Here is a tiny trained network, its code and every weight. The questions are about switching its units off for an input and a class, where a switched-off unit gives its printed mean instead of its output.

import numpy as np


def w(rows, s, z=0):
    codes = np.array(rows[::2]) - 128.0
    scale = np.full(codes.shape[1], s)
    scale[-1] = z or s
    return codes * scale


def norm(h):
    return h / np.sqrt((h * h).mean(-1, keepdims=True) + 1e-5)


def f(y):
    return y / 2 * (1 + np.tanh(0.7978845608 * (y + 0.044715 * y**3)))


def log_softmax(a):
    a = a - a.max(-1, keepdims=True)
    return a - np.log(np.exp(a).sum(-1, keepdims=True))


def net(x, mask):
    res = np.array(x, float).reshape(1, 4) / 4 @ E
    u = 0
    for l in range(3):
        y = f(norm(res) @ A[l][:, :-1].T + A[l][:, -1])
        res = res + np.where(mask[u : u + 6], y, B[l][:, -1]) @ B[l][:, :-1]
        u += 6
    return log_softmax(norm(res)[-1] @ U[:, :-1].T + U[:, -1])


A, B = {}, {}
E = w([
[195,172,75,135,122,94],'x0',
[120,116,93,182,28,189],'x1',
[182,119,181,155,132,138],'x2',
[166,115,149,2,61,136],'x3',
],0.005)
A[0] = w([
[133,138,81,104,115,113,23],'0.n1',
[229,93,254,193,99,97,75],'0.n2',
[187,220,24,132,103,88,99],'0.n3',
[21,87,171,115,120,160,5],'0.n4',
[16,160,33,76,113,86,62],'0.n5',
[117,142,95,177,13,177,105],'0.n6',
],0.0061,0.0022)
B[0] = w([
[140,107,104,179,193,159,120],'0.n1',
[111,176,41,82,184,231,204],'0.n2',
[219,73,217,162,158,146,251],'0.n3',
[217,67,182,178,148,151,151],'0.n4',
[166,191,112,110,169,253,189],'0.n5',
[106,196,175,145,75,134,254],'0.n6',
],0.008,0.0031)
A[1] = w([
[7,39,168,119,122,180,166],'1.n1',
[195,111,125,42,43,134,119],'1.n2',
[43,46,177,99,128,165,32],'1.n3',
[120,167,118,254,148,100,169],'1.n4',
[132,150,137,78,208,82,102],'1.n5',
[109,139,79,237,169,106,7],'1.n6',
],0.0069,0.0017)
B[1] = w([
[240,143,81,135,150,70,188],'1.n1',
[30,3,54,145,192,82,252],'1.n2',
[179,151,91,169,165,97,149],'1.n3',
[86,22,109,44,88,130,248],'1.n4',
[37,166,138,255,27,129,184],'1.n5',
[107,71,72,21,163,76,186],'1.n6',
],0.0064,0.0035)
A[2] = w([
[253,65,162,146,172,107,1],'2.n1',
[126,175,110,67,217,180,128],'2.n2',
[99,189,174,124,183,58,121],'2.n3',
[162,88,72,172,39,177,95],'2.n4',
[84,117,54,194,220,241,166],'2.n5',
[88,204,187,98,196,25,106],'2.n6',
],0.0055,0.0034)
B[2] = w([
[176,118,194,198,172,138,166],'2.n1',
[141,181,52,80,51,218,175],'2.n2',
[121,116,104,202,49,196,126],'2.n3',
[104,170,107,162,219,128,199],'2.n4',
[213,161,175,1,94,102,254],'2.n5',
[138,119,65,188,79,251,138],'2.n6',
],0.0068,0.0036)
U = w([
[82,27,77,68,148,78,174],'0',
[181,171,95,64,128,200,165],'1',
[62,135,116,252,76,161,179],'2',
[228,78,154,194,190,111,148],'3',
[135,144,185,104,120,107,184],'4',
[99,159,179,131,144,71,2],'5',
[113,183,138,143,141,42,24],'6',
[114,154,170,132,126,61,11],'7',
],0.014,0.0068)

Each question gives the input, the list of numbers given to net, and the class t.
The units are the neurons (one row each of A and B). Each row of codes is followed by its name. A weight is (code - 128) times the scale printed after its matrix; where a second scale follows, it is the last column's (A, B and U).
mask holds one flag per neuron, layer by layer. A switched-off neuron (its flag False) gives its mean, the last column of its row in B, instead of its output. The means were averaged over made-up inputs and are rounded, as every weight is.
A unit's drop is (log p(t) with every unit on - log p(t) with that unit switched off) / (log p(t) with every unit on - log p(t) with every unit switched off).
The circuit of an input: a set's keep is (log p(t) with only the set's units on - log p(t) with every unit switched off) / (log p(t) with every unit on - log p(t) with every unit switched off). Starting from the 12 units with the biggest drops (on a tie, the unit counted first), units are removed one at a time, each time the one whose removal leaves the highest keep (on an exact tie, the one counted first), for as long as the keep stays at least 0.8.
units of the circuit, in order: the units of the circuit, biggest drop first
k most important neurons: the k neurons with the biggest drops, biggest first
top k neurons in layer l: the k neurons of layer l with the biggest drops, biggest first
input [-8,1,-7,-3], class 3: units of the circuit, in order -> [0.n4]
input [7,4,2,7], class 0: 3 most important neurons -> [1.n2 0.n4 0.n5]
input [3,-8,3,-8], class 0: units of the circuit, in order -> [1.n4 1.n6]
input [4,6,-1,3], class 2: units of the circuit, in order -> [0.n6 2.n5]
input [-8,6,-4,-7], class 3: top 3 neurons in layer 1 -> [1.n1 1.n2 1.n3]
input [2,7,8,-3], class 1: 2 most important neurons -> [0.n2 1.n5]
input [-6,-8,-7,-5], class 2: top 3 neurons in layer 0 -> [0.n2 0.n1 0.n3]
input [6,-3,-2,5], class 3: units of the circuit, in order -> [0.n3 2.n1]
input [-7,-7,-1,-3], class 2: 2 most important neurons -> [1.n5 0.n3]
input [4,4,0,1], class 2: top 2 neurons in layer 1 -> [1.n1 1.n6]
input [3,8,-7,3], class 2: 2 most important neurons -> [0.n6 0.n2]
input [6,-8,-7,-5], class 2: 3 most important neurons -> [1.n5 0.n2 2.n3]
input [-7,6,6,8], class 0: top 2 neurons in layer 0 -> [0.n3 0.n5]
input [-5,-3,4,7], class 0: units of the circuit, in order -> [1.n2]
input [7,5,-7,-7], class 0: 2 most important neurons -> [1.n4 1.n6]
input [1,1,4,-5], class 0: 2 most important neurons -> [0.n5 1.n4]
input [0,-6,8,-3], class 1: 2 most important neurons -> [0.n2 2.n5]
input [1,1,-1,2], class 4: 3 most important neurons -> [1.n1 1.n4 0.n2]
input [-7,-4,-6,-2], class 3: 2 most important neurons -> [0.n4 0.n2]
input [6,4,-8,-4], class 1: units of the circuit, in order -> [0.n5]
input [6,0,-5,0], class 3: 2 most important neurons -> [0.n3 0.n2]
